[128 = 0]

[136 107 104 127 161 129 139 116 119 104 126 116 149 125 134 119 115 107
 146 112 127 127 112 127 118 122 123 111 128 121 139 143 139 121 149]
dod
[121 124  84 138 128 114 130 139 130 146  91 122 126 127 103 149 133 123
 140 130 175  72 134 124 183 121 127 106 110 149 123  88 109 137 126]
dod
[125 123 156 136 139 126 136 105 118 135 102 145 112 150 120 112  43  98
 193 120  89 191 102 127  89 137 158 177 100  83 141 102 127 110  90]
dod
[137 121  96 118 136 125 137 111 125 117 109 123 147 116 121 134 138 103
 125 126 158 135 122 128 115 141 132 119 133 119 125 140 147 131 142]
dod
[129 120 105 119 111  97 136 111 132 163 105 104 110 118 146 143  89 125
 204 113 153  73 122 112 145 139 141 129  98  69 124 120  97 133 139]
dabi
[165 124 196 188 120 132 128 163 132 127 119 150 124  78 173 169 143 103
  63 129 122 118 116 128 129 146 121 110 142 156 131 115 141 148 111]
dabi
[131 120 149 151 126 142 146 140 131 123  86 126 141 110 132 136 127 138
 163 124 106  99 114 117  97 126 117 136 120 143 125 108 130 123 108]
dod
[121 135  98 116 123 143 143 116 134 141 120 132 112 124 112 133 122 116
 115 127 157 133 139 132 162 137 132 130 115 133 121 130 112 147  99]
dod
[133 125 156 109 129 137 120 113 122 138 150 127 115 149  94 126 157 125
 112 113 147 168 138 123 145 107 147 112 113 101 125 152 117 139 105]
dabi
[126 114 109 149 141 112 134 140 135 135 100 150 137 121 154 123  83 143
 133 133 116  72 126 126 153 133 128 132 120 156 130  97 114 121 109]
dod
[212 161 157 135 117 133 117 144 137 123 138 123 132 110 129 127 187 126
  86 115 127 182  79 125 114 101 136 119 120 131 132 129 137 143 118]
dabi
[139 125 121 161 126 108 135 133 134 137 112 128 128 102 138 141  94 123
 171 139  95  96 108 110 111 134 132 134 123  89 140 101 136 127 144]
dod
[118 130 185 162 117 127 166 132 123 148 144 146 109 130 122 149 105 135
 124 156 117 129 125 138 168 126 129 111 134 138 124 136  92 126 117]
dod
[148 125 113 137 124 130 129 138 140 120 120 123 122 109 119 124 128 113
 132 120 128 137 115 119  97 129 133 135 122 115 134 113 139 120 128]
dabi
[143 132 131 113 118 159 136 134 140 119 117 129 121 116 122 132 191 119
  63 116 183 122 140 133 142 137 121 111 144 180 119 158 134 150 124]
dabi
[121 129 122 130 137 112 120 120 130 167 128 144  98 146 110 122  81 112
 145 132 119 188 124 138 151 133 160 130  82  99 124 108 112 121 123]
dabi
[125 125  98 118 129 121 139 108 136 143 126 132 111 145 140 120 114 126
 102 132 100 160 138 133 129 125 131 135 128 119 143 106 143 110 154]
dod
[158 125 120 145 142 118 145 115 123 143 105 116 117 127 169 114   4  89
 180 113  92 132  89 138 108 151 145 143 112  85 146 119 148 117 154]
dod
[152 123 110 119 111 138 144 126 118 103 146 112 154 123 114 154 162 111
 143 105 154 103 124 121 104 125 134 102 122 104 130 163 134 145 132]
dod
[129 135 128 160 128 127 134 139 124  47 127 128 137 112 120 138 141 117
 119 139 134 110 114 128 147 133 131  93 145 122 141 129 136 125 135]
dod
[177 126 113 134 127 156 160 153 132  91  86 139 154 103 167 131 139  90
  82 119 154 138 110 141 130 133 113 133 130 179 143 142 136 140 125]
dabi
[136 130 124 118 128 134 128 113 122 117 130 122 133 150 122 126  94 113
 184 129 136  97 113 139 118 139 134 157 118 116 123 168 120 135 121]
dabi
[117 132 141 132 123 130 127  96 129 101 140 128 148 143 115 135 109 151
 159 135 126 111 118 132 133 119 119 139 138 120 121 147 118 125 116]
dabi
[119 156 192 156 130 146 112 140 135 112 127 100 123 126 108 117  92 120
 148 149 132 143 114 133 147 133 130 120 144 154 129 150 130 128 123]
dabi
[139 129 107  97 123 120 129 106 118 132 143 119 133 137 137 149  95 140
 196 109 111  96 115 122 116 137 134 147 100  78 117 160 117 141 123]
dabi
[116 134 163 169 130 131 128 142 136 118  92 138 135 101 132 128 124 135
 100 137 112 101 125 121 172 129 124 116 142 189 129 110 115 129 115]
dabi
[119 130 170 143 118 130 125 120 122 131 119 119 124 127 158 124  60 149
 180 125  78  99 135 119 105 134 119 148 128 111 134 108 141 116 136]
dod
[122 150 178 124 126 141 130 108 133 116 109 127 115 143 161 116  58 140
 237 130  69  79 125 133  80 138 106 187 112  87 120 142 120 127 126]
dod
[127 110 145 113 123 136 124 123 138 126  68 121 119 135 167 105 107 131
 164 117  97  97 134 120  95 141 122 174 114 123 130 117 127 124 113]
dod
[138 123 188 138 129 134 131 136 129 127 149 151 123 128 146 121 107 121
 122 117  77 186 121 127 104 122 144 149 126 117 139 109 137 121 109]
dod
[121 129 117 144 132 132 117 145 129 138 149 142 140 129  80 154 138 147
 126 146 152 115 132 122 139 109 136 112 133 137 125 119 122 128 102]
dod
[127 126  80  90 145 141 134 109 126 134 110 139 114 173 139  99 105 135
 143 126 111 181 134 126  83 125 132 153 104 120 135 131 133 119 108]
dabi

[127 124 148 139 129 152 117 144 108 181 160 118 115  95 151 135 101 160
 120  82 124 151 117 147 113 124 138 146 106 138 141  99 140 127 100]
A
[134 143 147 122  96 155 120 109 125 110 141  95 102 131 147 108 147 126
 126 103 125 117 117 145 103 126 132 126  86 103 153 109 140  98 143]
P
[113 148 125 111  96 135 130 121 118  91 132  90 133 164 142 120 108 114
 138 109 109 103 131 134 139 129 116 161  91 107 140 119 146 139 124]
A
[107 181 127 138  83 125 139 109 126  69 122 121 140 183 118 110 123 123
 140 114 115  87 130 142 121 120 103 128 112  92 109 129 146 126 149]
A
[122 161 140 147 104 128 129 124 127 112 137 136 142 126 128 127 119 136
 136 112 127 123 121 140 118 126 119 116 116 116 120 113 133 155 130]
A
[136 140 121 134  99 139 122 131 138 120 135 133 126 130 118 135 129 129
 129 125 140 126 128 143 125 128 125 118 126 130 140 124 128 124 113]
P
